Below are the code and all the weights of a small trained network. Each question names an input and a target symbol and asks about switching units off, where a switched-off unit gives its printed mean instead of its output.

import numpy as np


def w(rows, s, z=0):
    codes = np.array(rows[::2]) - 128.0
    scale = np.full(codes.shape[1], s)
    scale[-1] = z or s
    return codes * scale


def f(y):
    return np.maximum(y, 0)


def softmax(a):
    e = np.exp(a - a.max(-1, keepdims=True))
    return e / e.sum(-1, keepdims=True)


def log_softmax(a):
    a = a - a.max(-1, keepdims=True)
    return a - np.log(np.exp(a).sum(-1, keepdims=True))


def net(x, mask):
    ids = ['ΘΛαβεζξτ'.index(c) for c in x.split()]
    T = len(ids)
    res = E[ids] + P[:T]
    u = 0
    for l in range(3):
        q, k, v = (res @ M[l].T for M in (Q, K, V))
        z = softmax(np.where(np.tri(T) > 0, q @ k.T / 2**0.5, -1e9)) @ v
        res = res + np.where(mask[u], z, O[l][:, -1]) @ O[l][:, :-1]
        u += 1
        y = f(res @ A[l][:, :-1].T + A[l][:, -1])
        res = res + np.where(mask[u : u + 8], y, B[l][:, -1]) @ B[l][:, :-1]
        u += 8
    return log_softmax(res[-1] @ U[:, :-1].T + U[:, -1])


Q, K, V, O, A, B = {}, {}, {}, {}, {}, {}
E = w([
[183,159,15],'Θ',
[23,85,110],'Λ',
[109,42,133],'α',
[102,72,108],'β',
[123,164,123],'ε',
[53,165,204],'ζ',
[106,176,101],'ξ',
[49,1,120],'τ',
],0.014)
P = w([
[174,126,254],'0',
[63,160,156],'1',
[39,134,146],'2',
[43,111,109],'3',
[47,89,73],'4',
[71,62,38],'5',
[124,38,15],'6',
],0.0077)
Q[0] = w([
[234,171,209],'0.h0',
[100,4,113],'0.h0',
],0.011)
K[0] = w([
[207,198,216],'0.h0',
[70,6,129],'0.h0',
],0.012)
V[0] = w([
[254,70,39],'0.h0',
[80,59,29],'0.h0',
],0.007)
O[0] = w([
[9,162,144,65],'0.h0',
[77,141,254,254],'0.h0',
],0.0042,0.0075)
A[0] = w([
[106,48,196,82],'0.n0',
[218,68,80,175],'0.n1',
[227,192,103,69],'0.n2',
[103,176,3,105],'0.n3',
[99,194,253,192],'0.n4',
[207,108,195,254],'0.n5',
[179,208,71,156],'0.n6',
[133,173,163,251],'0.n7',
],0.0067,0.0051)
B[0] = w([
[149,118,186,253],'0.n0',
[74,50,40,173],'0.n1',
[134,41,255,135],'0.n2',
[150,178,181,175],'0.n3',
[198,173,56,218],'0.n4',
[77,203,74,222],'0.n5',
[188,104,160,171],'0.n6',
[103,201,71,231],'0.n7',
],0.0076,0.0041)
Q[1] = w([
[27,146,10],'1.h0',
[2,50,144],'1.h0',
],0.0061)
K[1] = w([
[30,2,55],'1.h0',
[82,64,190],'1.h0',
],0.0078)
V[1] = w([
[147,255,3],'1.h0',
[26,192,203],'1.h0',
],0.007)
O[1] = w([
[142,84,70,4],'1.h0',
[249,110,127,204],'1.h0',
],0.019,0.0048)
A[1] = w([
[34,60,143,3],'1.n0',
[182,145,89,126],'1.n1',
[164,221,161,189],'1.n2',
[84,41,114,47],'1.n3',
[153,248,100,76],'1.n4',
[171,197,64,9],'1.n5',
[196,97,126,188],'1.n6',
[112,122,85,233],'1.n7',
],0.011,0.0051)
B[1] = w([
[206,79,141,153],'1.n0',
[148,177,180,190],'1.n1',
[242,135,109,255],'1.n2',
[141,135,237,135],'1.n3',
[116,124,1,197],'1.n4',
[86,185,248,186],'1.n5',
[161,117,217,178],'1.n6',
[103,168,123,215],'1.n7',
],0.01,0.0059)
Q[2] = w([
[189,207,115],'2.h0',
[2,51,63],'2.h0',
],0.0053)
K[2] = w([
[134,93,112],'2.h0',
[23,253,122],'2.h0',
],0.0054)
V[2] = w([
[57,77,173],'2.h0',
[68,42,254],'2.h0',
],0.0088)
O[2] = w([
[106,244,183,56],'2.h0',
[75,227,130,253],'2.h0',
],0.011,0.0032)
A[2] = w([
[92,111,37,123],'2.n0',
[151,89,109,206],'2.n1',
[107,124,37,155],'2.n2',
[116,185,4,178],'2.n3',
[119,214,176,1],'2.n4',
[46,64,126,225],'2.n5',
[210,43,198,130],'2.n6',
[199,177,179,102],'2.n7',
],0.012,0.0097)
B[2] = w([
[78,53,252,144],'2.n0',
[168,59,116,198],'2.n1',
[117,44,148,169],'2.n2',
[56,136,105,231],'2.n3',
[149,101,2,215],'2.n4',
[36,18,139,174],'2.n5',
[145,221,7,210],'2.n6',
[144,87,217,254],'2.n7',
],0.0095,0.01)
U = w([
[35,52,173,96],'Θ',
[195,141,190,225],'Λ',
[9,137,140,205],'α',
[86,105,108,184],'β',
[133,82,97,107],'ε',
[204,130,89,2],'ζ',
[151,95,87,74],'ξ',
[77,217,65,28],'τ',
],0.014,0.0071)

Each question gives the input, a string of symbols that net reads in full, and the target symbol t.
The units are the heads (2 rows each of Q, K, V and O) and the neurons (one row each of A and B). Each row of codes is followed by its name. A weight is (code - 128) times the scale printed after its matrix; where a second scale follows, it is the last column's (O, A, B and U).
mask holds one flag per unit, layer by layer, with each layer's heads first. A switched-off unit (its flag False) gives its mean, the last column of its rows in O or B, instead of its output. The means were averaged over made-up inputs and are rounded, as every weight is.
A unit's drop is (log p(t) with every unit on - log p(t) with that unit switched off) / (log p(t) with every unit on - log p(t) with every unit switched off).
The circuit of an input: a set's keep is (log p(t) with only the set's units on - log p(t) with every unit switched off) / (log p(t) with every unit on - log p(t) with every unit switched off). Starting from the 12 units with the biggest drops (on a tie, the unit counted first), units are removed one at a time, each time the one whose removal leaves the highest keep (on an exact tie, the one counted first), for as long as the keep stays at least 0.8.
units of the circuit, in order: the units of the circuit, biggest drop first
k most important neurons: the k neurons with the biggest drops, biggest first
k most important neurons of layer l: the k neurons of layer l with the biggest drops, biggest first
input τ ε Θ α α ξ, target α: units of the circuit, in order	[2.n3 1.n4 2.n4]
input τ ε ξ Λ ζ ε, target ζ: units of the circuit, in order	[2.h0 1.h0 2.n6]
input τ ξ α β ξ Λ Θ, target Λ: units of the circuit, in order	[1.n6 1.n5]
input β Θ ξ ζ, target ξ: units of the circuit, in order	[2.h0 0.n4]
input Θ Λ Λ α Θ α, target α: units of the circuit, in order	[1.n2 2.n7 0.h0]
input τ τ ζ Θ ξ ξ, target ξ: units of the circuit, in order	[2.h0 1.h0 1.n4]
input β ξ Λ, target ε: units of the circuit, in order	[2.h0 1.n2 0.n4]
input Θ Θ ε, target Θ: 2 most important neurons	[1.n2 0.n6]
input α α ξ τ ξ, target τ: units of the circuit, in order	[2.h0 1.n0 2.n4]
input β Λ α β, target Θ: units of the circuit, in order	[1.n2 2.n6]
input τ ε β ε ξ, target ε: 2 most important neurons of layer 0	[0.n5 0.n0]
input ε Λ ζ, target Λ: units of the circuit, in order	[1.h0]
input τ α Λ β Λ α, target Θ: units of the circuit, in order	[1.n2 2.n5]
input ζ τ ξ Λ ξ, target Λ: units of the circuit, in order	[1.h0 2.n7]
input α β ζ Λ Θ, target Λ: 2 most important neurons	[0.n3 1.n5]
input α τ α β ξ τ ε, target τ: 3 most important neurons	[1.n0 2.n3 0.n7]
input ζ τ Θ, target τ: 4 most important neurons	[1.n5 1.n1 1.n7 0.n0]
input ξ β ζ β, target ξ: most important neuron of layer 1	[1.n4]
input ζ β Λ ε, target Λ: 4 most important neurons	[1.n5 1.n1 1.n6 1.n2]
input ζ Θ ε τ ε τ ζ, target τ: 3 most important neurons	[1.n0 0.n7 2.n3]
input ξ ε α, target ε: 2 most important neurons	[2.n6 1.n2]
input β α β ξ τ ξ, target τ: 3 most important neurons	[1.n0 1.n2 2.n3]
input Θ ζ Θ ξ τ Θ, target τ: 4 most important neurons	[1.n5 1.n2 1.n7 1.n1]
